Below are the code and all the weights of a small trained network. Each question names an input and a target symbol and asks about switching units off, where a switched-off unit gives its printed mean instead of its output.

import numpy as np


def w(rows, s, z=0):
    codes = np.array(rows[::2]) - 128.0
    scale = np.full(codes.shape[1], s)
    scale[-1] = z or s
    return codes * scale


def norm(h):
    return h / np.sqrt((h * h).mean(-1, keepdims=True) + 1e-5)


def f(y):
    return y / 2 * (1 + np.tanh(0.7978845608 * (y + 0.044715 * y**3)))


def softmax(a):
    e = np.exp(a - a.max(-1, keepdims=True))
    return e / e.sum(-1, keepdims=True)


def log_softmax(a):
    a = a - a.max(-1, keepdims=True)
    return a - np.log(np.exp(a).sum(-1, keepdims=True))


def net(x, mask):
    ids = ['αδεηθλμσψ'.index(c) for c in x.split()]
    T = len(ids)
    res = E[ids] + P[:T]
    r = norm(res)
    for j in range(3):
        rows = slice(3 * j, 3 * j + 3)
        q, k, v = (r @ M[0][rows].T for M in (Q, K, V))
        z = softmax(np.where(np.tri(T) > 0, q @ k.T / 3**0.5, -1e9)) @ v
        o = O[0][rows]
        res = res + np.where(mask[j], z, o[:, -1]) @ o[:, :-1]
    y = f(norm(res) @ A[0][:, :-1].T + A[0][:, -1])
    res = res + np.where(mask[3:19], y, B[0][:, -1]) @ B[0][:, :-1]
    return log_softmax(norm(res)[-1] @ U[:, :-1].T + U[:, -1])


Q, K, V, O, A, B = {}, {}, {}, {}, {}, {}
E = w([
[125,73,131,107,185,108,143,106,24,243,147],'α',
[100,219,142,101,131,145,87,180,166,142,36],'δ',
[162,204,63,150,144,82,114,154,153,99,96],'ε',
[199,245,141,148,103,191,110,220,93,85,126],'η',
[116,183,93,51,162,146,90,136,125,34,107],'θ',
[132,184,97,81,61,156,171,101,170,100,79],'λ',
[40,140,102,196,104,138,95,91,108,134,196],'μ',
[201,137,205,158,123,124,111,50,150,144,158],'σ',
[120,255,145,62,146,90,199,225,175,106,106],'ψ',
],0.0025)
P = w([
[155,169,136,191,128,174,174,144,125,66,75],'0',
[182,185,120,93,21,118,77,147,86,139,144],'1',
[107,192,133,88,102,51,111,92,115,124,140],'2',
[78,138,135,127,156,58,164,76,144,110,105],'3',
[137,65,110,180,255,209,172,106,206,131,92],'4',
[181,159,99,163,209,244,134,108,131,175,148],'5',
[169,196,103,137,167,196,116,97,101,203,174],'6',
[154,222,97,59,106,74,86,68,101,219,204],'7',
],0.002)
Q[0] = w([
[122,203,88,143,187,155,130,86,107,184,168],'H0',
[152,95,150,139,136,131,126,142,127,137,128],'H0',
[121,37,168,140,85,119,121,156,122,105,127],'H0',
[108,62,177,148,111,110,113,101,85,138,161],'H1',
[87,45,136,117,101,107,169,178,59,131,102],'H1',
[188,203,105,94,168,145,136,125,161,144,105],'H1',
[151,104,105,183,206,254,160,147,176,136,130],'H2',
[117,37,141,150,172,151,168,169,180,87,80],'H2',
[160,180,126,89,101,141,97,132,95,154,133],'H2',
],0.0081)
K[0] = w([
[127,49,151,130,175,105,129,81,35,229,170],'H0',
[164,158,128,96,139,117,112,157,162,96,95],'H0',
[135,196,99,94,96,125,116,192,171,57,88],'H0',
[134,144,114,100,112,129,146,169,136,65,73],'H1',
[138,193,127,144,70,141,122,132,193,3,92],'H1',
[124,77,150,129,153,138,124,92,112,188,159],'H1',
[111,196,137,38,39,8,68,102,86,143,171],'H2',
[180,151,143,84,40,152,44,176,79,169,161],'H2',
[93,99,129,144,183,109,164,79,144,125,124],'H2',
],0.007)
V[0] = w([
[101,172,32,180,141,106,49,107,170,104,189],'H0',
[146,163,65,188,156,134,136,140,137,134,61],'H0',
[55,105,203,233,120,113,68,86,102,95,211],'H0',
[15,142,91,91,138,169,77,164,85,87,123],'H1',
[126,103,84,105,182,105,91,155,56,176,123],'H1',
[33,120,30,160,58,147,197,160,111,148,135],'H1',
[218,111,169,34,113,170,209,64,5,210,73],'H2',
[219,116,174,199,48,29,104,46,197,114,167],'H2',
[236,132,96,175,215,45,152,218,88,176,76],'H2',
],0.003)
O[0] = w([
[80,150,64,199,106,136,88,176,156,83,170,243],'H0',
[76,114,107,159,126,59,94,114,110,139,163,241],'H0',
[182,198,43,77,162,175,99,174,187,153,95,86],'H0',
[60,98,121,126,114,179,79,184,83,178,163,78],'H1',
[94,118,140,139,114,125,192,109,34,130,62,78],'H1',
[77,137,8,125,130,203,193,172,107,173,165,81],'H1',
[126,191,28,226,86,78,44,97,92,125,189,7],'H2',
[175,158,133,4,16,75,149,141,42,201,158,138],'H2',
[215,26,58,144,136,176,134,103,87,166,73,221],'H2',
],0.0032,0.0018)
A[0] = w([
[153,83,72,212,99,46,114,136,131,104,136,29],'N0',
[79,68,127,148,31,162,154,74,183,138,188,36],'N1',
[120,143,149,131,151,88,121,87,77,134,130,160],'N2',
[168,157,108,97,135,193,118,143,131,146,133,132],'N3',
[119,153,138,135,156,180,125,88,155,123,138,94],'N4',
[192,112,183,186,89,163,83,214,107,100,208,3],'N5',
[115,166,131,135,132,118,93,140,139,110,120,118],'N6',
[110,140,23,97,128,163,77,192,196,168,171,52],'N7',
[102,137,206,89,125,92,158,181,142,123,142,95],'N8',
[108,166,166,134,148,120,146,70,141,112,110,86],'N9',
[153,106,81,144,123,92,137,153,126,104,142,90],'N10',
[96,154,127,153,97,121,100,114,179,85,165,116],'N11',
[104,180,128,95,83,122,133,115,138,94,91,112],'N12',
[93,60,145,98,134,142,56,128,130,44,183,33],'N13',
[210,121,158,107,163,117,69,121,254,91,130,47],'N14',
[79,81,199,160,104,120,39,155,155,190,124,18],'N15',
],0.0061,0.0036)
B[0] = w([
[66,154,85,247,78,92,174,89,102,115,98,236],'N0',
[185,44,136,64,122,159,236,122,85,199,42,153],'N1',
[124,128,86,149,110,175,83,150,164,127,146,205],'N2',
[74,101,111,188,85,77,153,87,138,106,126,205],'N3',
[110,145,157,157,135,86,149,167,42,140,108,150],'N4',
[194,56,138,139,197,108,110,254,95,106,168,110],'N5',
[128,119,99,121,112,139,172,104,112,166,146,175],'N6',
[95,166,53,122,192,232,157,187,99,244,215,246],'N7',
[112,136,127,116,127,95,169,84,217,88,158,134],'N8',
[98,116,131,121,141,159,90,215,103,179,138,177],'N9',
[82,152,128,156,110,130,133,101,111,131,107,153],'N10',
[175,57,121,92,118,152,206,105,88,122,60,245],'N11',
[157,107,103,155,165,149,112,139,140,188,169,188],'N12',
[121,163,87,61,149,213,53,39,124,83,135,125],'N13',
[216,216,141,80,11,38,55,109,81,208,162,254],'N14',
[79,157,219,143,134,128,72,197,92,199,46,90],'N15',
],0.004,0.0023)
U = w([
[67,147,77,247,73,84,149,76,104,75,92,140],'α',
[137,87,122,146,183,117,87,110,128,152,126,4],'δ',
[77,141,194,88,169,77,198,121,247,56,186,108],'ε',
[180,20,139,59,104,177,224,93,100,163,40,118],'η',
[219,205,132,74,51,53,81,76,129,180,152,149],'θ',
[47,146,251,144,151,144,68,201,129,191,37,127],'λ',
[114,107,98,68,160,221,21,44,113,31,124,126],'μ',
[84,191,49,119,166,196,136,187,141,212,211,178],'σ',
[200,46,158,165,169,117,99,253,95,59,162,134],'ψ',
],0.0051,0.0028)

Each question gives the input, a string of symbols that net reads in full, and the target symbol t.
The units are the heads (3 rows each of Q, K, V and O) and the neurons (one row each of A and B). Each row of codes is followed by its name. A weight is (code - 128) times the scale printed after its matrix; where a second scale follows, it is the last column's (O, A, B and U).
mask holds one flag per unit, heads first, then neurons. A switched-off unit (its flag False) gives its mean, the last column of its rows in O or B, instead of its output. The means were averaged over made-up inputs and are rounded, as every weight is.
A unit's drop is (log p(t) with every unit on - log p(t) with that unit switched off) / (log p(t) with every unit on - log p(t) with every unit switched off).
The circuit of an input: a set's keep is (log p(t) with only the set's units on - log p(t) with every unit switched off) / (log p(t) with every unit on - log p(t) with every unit switched off). Starting from the 12 units with the biggest drops (on a tie, the unit counted first), units are removed one at a time, each time the one whose removal leaves the highest keep (on an exact tie, the one counted first), for as long as the keep stays at least 0.8.
units of the circuit, in order: the units of the circuit, biggest drop first
unit that matters most: the unit with the biggest drop
k most important neurons: the k neurons with the biggest drops, biggest first
heads that matter: for each layer, one digit per head in row order, 1 if its drop is at least 0.15 and else 0, layers parted by /
input δ λ λ θ δ ε, target α: most important neuron => [N7]
input ε σ λ λ, target θ: units of the circuit, in order => [H1; N14]
input ε α η ε λ ε μ, target η: heads that matter => 001
input λ ε ε α μ ε, target η: heads that matter => 111
input λ δ ε λ ψ, target ε: units of the circuit, in order => [H0; N8]
input ε α ε η ε η θ η, target η: heads that matter => 011
input ε δ α η, target η: units of the circuit, in order => [H0; H1]
input δ σ ψ ε σ θ α, target η: heads that matter => 101
input ε ε ε ε α ε, target η: units of the circuit, in order => [H2; H0]
input σ λ λ σ α ε μ, target θ: units of the circuit, in order => [H2; H0]
input θ ε α σ ε η, target α: 3 most important neurons => [N3; N7; N14]
input ε ε μ, target σ: units of the circuit, in order => [H0; N7]
input α ε μ ε θ ε, target ε: heads that matter => 001
input σ ε λ ε, target θ: unit that matters most => H1
input μ ε λ ε, target σ: heads that matter => 110
input μ σ η λ ε η, target θ: heads that matter => 110
input λ ε ε ε θ λ, target η: heads that matter => 100
input ε ψ σ μ λ, target σ: heads that matter => 100
input λ ε θ σ ε, target θ: heads that matter => 000
input σ ε μ ε λ α, target ε: heads that matter => 001
input θ ε σ λ δ α, target θ: units of the circuit, in order => [H2; N7]
input λ σ ψ ε λ α σ ε, target σ: unit that matters most => H1
input λ μ δ ε α, target ε: units of the circuit, in order => [H2; N8]
input ε ε ε ψ, target ε: heads that matter => 000
input α ε θ μ ε σ, target λ: heads that matter => 011
